Below are the code and all the weights of a small trained network. Each question names an input and a target symbol and asks about switching units off, where a switched-off unit gives its printed mean instead of its output.

import numpy as np


def w(rows, s, z=0):
    codes = np.array(rows[::2]) - 128.0
    scale = np.full(codes.shape[1], s)
    scale[-1] = z or s
    return codes * scale


def f(y):
    return np.maximum(y, 0)


def softmax(a):
    e = np.exp(a - a.max(-1, keepdims=True))
    return e / e.sum(-1, keepdims=True)


def log_softmax(a):
    a = a - a.max(-1, keepdims=True)
    return a - np.log(np.exp(a).sum(-1, keepdims=True))


def net(x, mask):
    ids = ['ΛΠΦΩαγεζηθμξσψ'.index(c) for c in x.split()]
    T = len(ids)
    res = E[ids] + P[:T]
    r = res
    for j in range(2):
        rows = slice(3 * j, 3 * j + 3)
        q, k, v = (r @ M[0][rows].T for M in (Q, K, V))
        z = softmax(np.where(np.tri(T) > 0, q @ k.T / 3**0.5, -1e9)) @ v
        o = O[0][rows]
        res = res + np.where(mask[j], z, o[:, -1]) @ o[:, :-1]
    y = f(res @ A[0][:, :-1].T + A[0][:, -1])
    res = res + np.where(mask[2:18], y, B[0][:, -1]) @ B[0][:, :-1]
    return log_softmax(res[-1] @ U[:, :-1].T + U[:, -1])


Q, K, V, O, A, B = {}, {}, {}, {}, {}, {}
E = w([
[147,203,159,208],'Λ',
[147,99,71,90],'Π',
[127,74,87,146],'Φ',
[149,102,99,129],'Ω',
[165,228,159,165],'α',
[130,104,116,99],'γ',
[182,149,68,119],'ε',
[155,199,163,116],'ζ',
[122,194,199,175],'η',
[174,148,86,74],'θ',
[146,111,97,177],'μ',
[145,88,58,113],'ξ',
[141,152,134,47],'σ',
[3,71,183,71],'ψ',
],0.017)
P = w([
[123,206,74,73],'0',
[202,44,220,159],'1',
[209,129,176,94],'2',
[34,254,36,99],'3',
[115,157,101,132],'4',
[168,122,189,68],'5',
[124,154,132,98],'6',
[115,173,116,112],'7',
[119,161,135,102],'8',
[126,166,126,99],'9',
[117,169,127,102],'10',
],0.0085)
Q[0] = w([
[52,173,128,11],'H1',
[184,92,225,86],'H1',
[9,158,119,122],'H1',
[172,51,156,183],'H2',
[82,95,74,179],'H2',
[96,152,121,162],'H2',
],0.013)
K[0] = w([
[20,46,168,173],'H1',
[19,162,40,134],'H1',
[143,10,229,137],'H1',
[203,253,40,137],'H2',
[254,99,157,237],'H2',
[158,58,125,136],'H2',
],0.0082)
V[0] = w([
[105,88,97,25],'H1',
[66,118,219,15],'H1',
[117,84,19,228],'H1',
[7,96,199,171],'H2',
[250,212,78,130],'H2',
[126,42,102,59],'H2',
],0.011)
O[0] = w([
[44,39,158,124,178],'H1',
[110,74,175,39,201],'H1',
[168,69,68,254,3],'H1',
[182,76,156,100,74],'H2',
[41,218,71,114,165],'H2',
[96,43,150,177,150],'H2',
],0.0095,0.0042)
A[0] = w([
[149,28,178,153,130],'N1',
[118,98,157,217,166],'N2',
[199,124,89,211,162],'N3',
[94,226,142,63,255],'N4',
[99,147,214,69,140],'N5',
[141,194,192,140,115],'N6',
[215,66,210,119,81],'N7',
[123,69,102,86,80],'N8',
[118,115,26,95,254],'N9',
[105,155,1,221,186],'N10',
[213,16,136,74,232],'N11',
[104,168,219,187,165],'N12',
[42,140,102,119,83],'N13',
[83,45,27,50,144],'N14',
[184,157,121,159,142],'N15',
[30,139,151,117,180],'N16',
],0.0072,0.0049)
B[0] = w([
[91,172,118,127,201],'N1',
[129,101,191,140,142],'N2',
[199,162,124,119,151],'N3',
[112,13,86,110,249],'N4',
[161,92,168,162,201],'N5',
[207,40,72,57,159],'N6',
[85,177,143,156,212],'N7',
[199,129,99,61,163],'N8',
[182,55,200,253,189],'N9',
[151,188,207,145,217],'N10',
[88,222,38,99,235],'N11',
[158,37,154,159,152],'N12',
[45,155,205,76,169],'N13',
[241,88,147,197,182],'N14',
[156,144,109,148,150],'N15',
[91,137,58,177,187],'N16',
],0.0061,0.017)
U = w([
[141,164,165,79,4],'Λ',
[28,168,99,126,182],'Π',
[166,179,68,118,138],'Φ',
[93,105,47,86,195],'Ω',
[97,118,156,154,203],'α',
[159,195,189,141,80],'γ',
[201,60,78,92,131],'ε',
[111,140,142,146,202],'ζ',
[121,144,240,154,89],'η',
[57,254,166,120,62],'θ',
[94,207,42,75,84],'μ',
[210,84,210,147,137],'ξ',
[87,71,160,99,73],'σ',
[151,49,123,139,185],'ψ',
],0.0091,0.0042)

Each question gives the input, a string of symbols that net reads in full, and the target symbol t.
The units are the heads (3 rows each of Q, K, V and O) and the neurons (one row each of A and B). Each row of codes is followed by its name. A weight is (code - 128) times the scale printed after its matrix; where a second scale follows, it is the last column's (O, A, B and U).
mask holds one flag per unit, heads first, then neurons. A switched-off unit (its flag False) gives its mean, the last column of its rows in O or B, instead of its output. The means were averaged over made-up inputs and are rounded, as every weight is.
A unit's drop is (log p(t) with every unit on - log p(t) with that unit switched off) / (log p(t) with every unit on - log p(t) with every unit switched off).
The circuit of an input: a set's keep is (log p(t) with only the set's units on - log p(t) with every unit switched off) / (log p(t) with every unit on - log p(t) with every unit switched off). Starting from the 12 units with the biggest drops (on a tie, the unit counted first), units are removed one at a time, each time the one whose removal leaves the highest keep (on an exact tie, the one counted first), for as long as the keep stays at least 0.8.
circuit, biggest first: the units of the circuit, biggest drop first
unit that matters most: the unit with the biggest drop
top k neurons: the k neurons with the biggest drops, biggest first
which heads matter: for each layer, one digit per head in row order, 1 if its drop is at least 0.15 and else 0, layers parted by /
input θ Ω θ ε Λ θ, target θ: which heads matter : 11
input ζ θ Π, target Ω: circuit, biggest first : [H2; N4; H1; N10]
input σ α Π, target σ: circuit, biggest first : [H1]
input ψ ε α θ ζ γ Φ Π, target ε: circuit, biggest first : [N7; H2]
input μ Λ θ Φ Λ Π, target ξ: top 2 neurons : [N11; N9]
input θ Λ Ω η, target Φ: which heads matter : 10
input ε ε ζ, target θ: top 3 neurons : [N10; N13; N14]
input η Λ θ ζ σ ζ, target Ω: which heads matter : 01
input α θ θ ζ α γ, target Ω: which heads matter : 11
input Ω Ω ζ Φ Φ Ω, target ξ: circuit, biggest first : [H1; N11; N16; N2]
input η ψ ε, target Φ: top 3 neurons : [N11; N4; N13]
input μ Ω Φ, target γ: circuit, biggest first : [H1; N4; N10]
input θ ξ θ, target Π: circuit, biggest first : [H2; H1]
input ε θ Λ, target θ: unit that matters most : H2
input ε Λ σ σ, target Φ: which heads matter : 10
input θ ε ε, target Π: circuit, biggest first : [H2; H1]
input α Ω Λ, target μ: circuit, biggest first : [H2; N4]
input η θ θ, target ε: top 2 neurons : [N4; N11]
input ζ ζ ψ γ θ ζ θ Π, target ε: top 2 neurons : [N14; N10]
input μ ε ξ, target γ: top 2 neurons : [N10; N4]
input α σ Λ ζ, target σ: circuit, biggest first : [H1; N11; N4]
input ε η α, target θ: circuit, biggest first : [H2]
input η Π γ, target ε: top 4 neurons : [N11; N4; N7; N10]
input ζ μ θ ζ θ η, target Ω: top 2 neurons : [N4; N6]
input ζ θ Λ Φ Φ α, target ξ: top 2 neurons : [N11; N12]
input ζ σ Ω, target Ω: top 2 neurons : [N4; N10]
